Here is a tiny trained network, its code and every weight. The questions are about switching its units off for an input and a class, where a switched-off unit gives its printed mean instead of its output.

import numpy as np


def w(rows, s, z=0):
    codes = np.array(rows[::2]) - 128.0
    scale = np.full(codes.shape[1], s)
    scale[-1] = z or s
    return codes * scale


def f(y):
    return np.maximum(y, 0)


def log_softmax(a):
    a = a - a.max(-1, keepdims=True)
    return a - np.log(np.exp(a).sum(-1, keepdims=True))


def net(x, mask):
    res = np.array(x, float).reshape(1, 7) / 4 @ E
    y = f(res @ A[0][:, :-1].T + A[0][:, -1])
    res = res + np.where(mask, y, B[0][:, -1]) @ B[0][:, :-1]
    return log_softmax(res[-1] @ U[:, :-1].T + U[:, -1])


A, B = {}, {}
E = w([
[147,134,149,103,93,128,101,134,132,143],'x0',
[126,114,127,144,131,135,151,113,131,131],'x1',
[60,130,111,201,58,237,34,92,252,50],'x2',
[169,17,83,34,188,146,100,126,226,85],'x3',
[145,127,129,140,128,138,136,133,134,135],'x4',
[43,94,222,144,211,196,74,199,165,200],'x5',
[126,118,135,129,125,143,141,117,115,123],'x6',
],0.013)
A[0] = w([
[139,100,220,61,245,76,178,146,66,208,221],'N0',
[65,187,169,231,108,110,83,150,71,139,190],'N1',
[223,149,61,139,51,55,156,98,119,96,227],'N2',
[188,18,117,56,196,129,90,110,174,75,126],'N3',
[162,147,49,186,43,160,77,72,147,17,171],'N4',
[170,182,106,87,159,43,213,119,34,167,239],'N5',
[226,54,11,36,125,94,125,90,130,68,191],'N6',
[126,216,116,179,72,95,149,97,19,83,227],'N7',
[121,35,126,85,205,188,36,108,221,93,2],'N8',
[2,128,223,147,205,226,103,199,170,186,172],'N9',
],0.0099,0.005)
B[0] = w([
[232,161,144,28,224,112,79,162,105,182,247],'N0',
[128,141,168,173,96,150,108,53,41,140,199],'N1',
[111,146,70,111,84,120,208,122,161,55,210],'N2',
[150,24,84,56,193,115,124,241,192,119,215],'N3',
[75,249,148,156,143,185,101,136,217,77,212],'N4',
[212,98,151,52,22,78,171,155,115,81,240],'N5',
[53,68,62,46,172,215,221,139,134,99,230],'N6',
[167,167,118,162,54,60,131,112,123,53,206],'N7',
[190,73,161,159,113,102,159,210,207,73,222],'N8',
[157,79,196,159,44,72,42,168,77,158,251],'N9',
],0.011,0.029)
U = w([
[185,86,137,122,44,44,149,169,157,63,199],'0',
[114,82,38,44,148,130,214,121,80,134,89],'1',
[186,202,186,117,144,80,105,108,29,224,189],'2',
[173,83,114,89,220,95,68,173,141,219,2],'3',
[81,249,84,189,92,131,108,54,163,86,219],'4',
[70,151,109,126,186,189,132,121,217,67,22],'5',
[63,119,165,211,60,137,37,105,98,185,95],'6',
],0.012,0.006)

Each question gives the input, the list of numbers given to net, and the class t.
The units are the neurons (one row each of A and B). Each row of codes is followed by its name. A weight is (code - 128) times the scale printed after its matrix; where a second scale follows, it is the last column's (A, B and U).
mask holds one flag per neuron, in row order. A switched-off neuron (its flag False) gives its mean, the last column of its row in B, instead of its output. The means were averaged over made-up inputs and are rounded, as every weight is.
A unit's drop is (log p(t) with every unit on - log p(t) with that unit switched off) / (log p(t) with every unit on - log p(t) with every unit switched off).
The circuit of an input: a set's keep is (log p(t) with only the set's units on - log p(t) with every unit switched off) / (log p(t) with every unit on - log p(t) with every unit switched off). Starting from all 10 units, units are removed one at a time, each time the one whose removal leaves the highest keep (on an exact tie, the one counted first), for as long as the keep stays at least 0.8.
circuit, biggest first: the units of the circuit, biggest drop first
most important unit: the unit with the biggest drop
top k neurons: the k neurons with the biggest drops, biggest first
drop of u: that unit's drop, to one decimal
input [-4,-4,-2,-1,-3,1,-2], class 2: most important unit	N8
input [-3,-1,1,2,1,-8,5], class 5: circuit, biggest first	[N4 N6]
input [4,-1,-6,6,-5,0,1], class 1: top 2 neurons	[N6 N9]
input [-2,-6,-1,0,6,1,-5], class 2: circuit, biggest first	[N3 N8 N2]
input [-4,1,-8,1,7,-6,-3], class 1: top 3 neurons	[N6 N9 N8]
input [-5,-6,2,-1,5,2,-3], class 6: top 2 neurons	[N0 N5]
input [-8,4,-8,4,-4,1,-4], class 3: top 2 neurons	[N0 N2]
input [2,6,8,-5,-8,1,1], class 6: top 2 neurons	[N9 N2]
input [-1,8,0,5,8,-2,-1], class 1: drop of N6	0.1
input [-6,-2,2,-7,-2,1,-1], class 6: drop of N0	0.2
input [6,3,-8,7,0,-8,4], class 1: drop of N6	0.3
